Here is a tiny trained network, its code and every weight. The questions are about switching its units off for an input and a class, where a switched-off unit gives its printed mean instead of its output.

import numpy as np


def w(rows, s, z=0):
    codes = np.array(rows[::2]) - 128.0
    scale = np.full(codes.shape[1], s)
    scale[-1] = z or s
    return codes * scale


def f(y):
    return np.maximum(y, 0)


def log_softmax(a):
    a = a - a.max(-1, keepdims=True)
    return a - np.log(np.exp(a).sum(-1, keepdims=True))


def net(x, mask):
    res = np.array(x, float).reshape(1, 5) / 4 @ E
    y = f(res @ A[0][:, :-1].T + A[0][:, -1])
    res = res + np.where(mask, y, B[0][:, -1]) @ B[0][:, :-1]
    return log_softmax(res[-1] @ U[:, :-1].T + U[:, -1])


A, B = {}, {}
E = w([
[18,1,42],'x0',
[228,93,24],'x1',
[162,115,135],'x2',
[167,99,25],'x3',
[164,30,250],'x4',
],0.0057)
A[0] = w([
[128,185,164,215],'N0',
[88,38,97,141],'N1',
[114,140,145,84],'N2',
[126,137,42,164],'N3',
[138,159,31,168],'N4',
[105,81,121,101],'N5',
[113,128,98,162],'N6',
[246,115,155,142],'N7',
[207,119,140,132],'N8',
[171,221,118,152],'N9',
[139,112,76,174],'N10',
[93,174,186,165],'N11',
[111,181,94,226],'N12',
[221,136,148,195],'N13',
[76,225,136,186],'N14',
[97,55,113,124],'N15',
[60,64,109,125],'N16',
[211,143,181,141],'N17',
[155,200,176,191],'N18',
[96,61,144,136],'N19',
[173,135,151,145],'N20',
[119,187,74,202],'N21',
[52,53,99,158],'N22',
[112,197,103,255],'N23',
[132,34,67,228],'N24',
[118,165,180,194],'N25',
[187,86,104,193],'N26',
],0.013,0.0055)
B[0] = w([
[46,109,74,190],'N0',
[144,110,202,209],'N1',
[120,128,115,135],'N2',
[147,179,141,204],'N3',
[130,168,140,215],'N4',
[121,130,189,158],'N5',
[121,151,193,162],'N6',
[161,127,49,192],'N7',
[162,112,58,169],'N8',
[91,122,123,190],'N9',
[146,166,155,187],'N10',
[94,103,85,189],'N11',
[113,156,151,191],'N12',
[154,140,2,194],'N13',
[74,130,135,195],'N14',
[144,89,226,185],'N15',
[132,92,190,195],'N16',
[131,90,53,186],'N17',
[62,92,54,196],'N18',
[138,117,141,181],'N19',
[123,128,70,159],'N20',
[106,178,145,197],'N21',
[123,102,235,216],'N22',
[94,170,137,203],'N23',
[201,149,197,244],'N24',
[73,131,52,187],'N25',
[198,138,118,196],'N26',
],0.0087,0.011)
U = w([
[149,254,122,213],'0',
[46,115,101,243],'1',
[232,119,87,4],'2',
[122,65,25,44],'3',
[91,224,88,89],'4',
[153,64,182,146],'5',
],0.0092,0.0029)

Each question gives the input, the list of numbers given to net, and the class t.
The units are the neurons (one row each of A and B). Each row of codes is followed by its name. A weight is (code - 128) times the scale printed after its matrix; where a second scale follows, it is the last column's (A, B and U).
mask holds one flag per neuron, in row order. A switched-off neuron (its flag False) gives its mean, the last column of its row in B, instead of its output. The means were averaged over made-up inputs and are rounded, as every weight is.
A unit's drop is (log p(t) with every unit on - log p(t) with that unit switched off) / (log p(t) with every unit on - log p(t) with every unit switched off).
The circuit of an input: a set's keep is (log p(t) with only the set's units on - log p(t) with every unit switched off) / (log p(t) with every unit on - log p(t) with every unit switched off). Starting from the 12 units with the biggest drops (on a tie, the unit counted first), units are removed one at a time, each time the one whose removal leaves the highest keep (on an exact tie, the one counted first), for as long as the keep stays at least 0.8.
circuit, biggest first: the units of the circuit, biggest drop first
unit that matters most: the unit with the biggest drop
k most important neurons: the k neurons with the biggest drops, biggest first
drop when u is switched off: that unit's drop, to one decimal
input [-3,-7,4,4,-7], class 1: circuit, biggest first -> [N24 N14]
input [6,-8,-5,-6,3], class 5: circuit, biggest first -> [N22 N16]
input [1,-2,7,-4,-1], class 1: circuit, biggest first -> [N24 N26 N3]
input [4,7,8,-6,8], class 2: circuit, biggest first -> [N7 N13 N26]
input [7,-5,1,-3,-7], class 5: unit that matters most -> N22
input [8,4,6,0,-6], class 0: 4 most important neurons -> [N3 N4 N10 N21]
input [-3,1,7,7,8], class 2: 2 most important neurons -> [N26 N0]
input [-6,8,-3,-5,-7], class 4: drop when N24 is switched off -> 0.1
input [5,3,8,7,-5], class 0: drop when N3 is switched off -> 0.1
input [4,4,-6,5,-2], class 5: drop when N4 is switched off -> -0.3
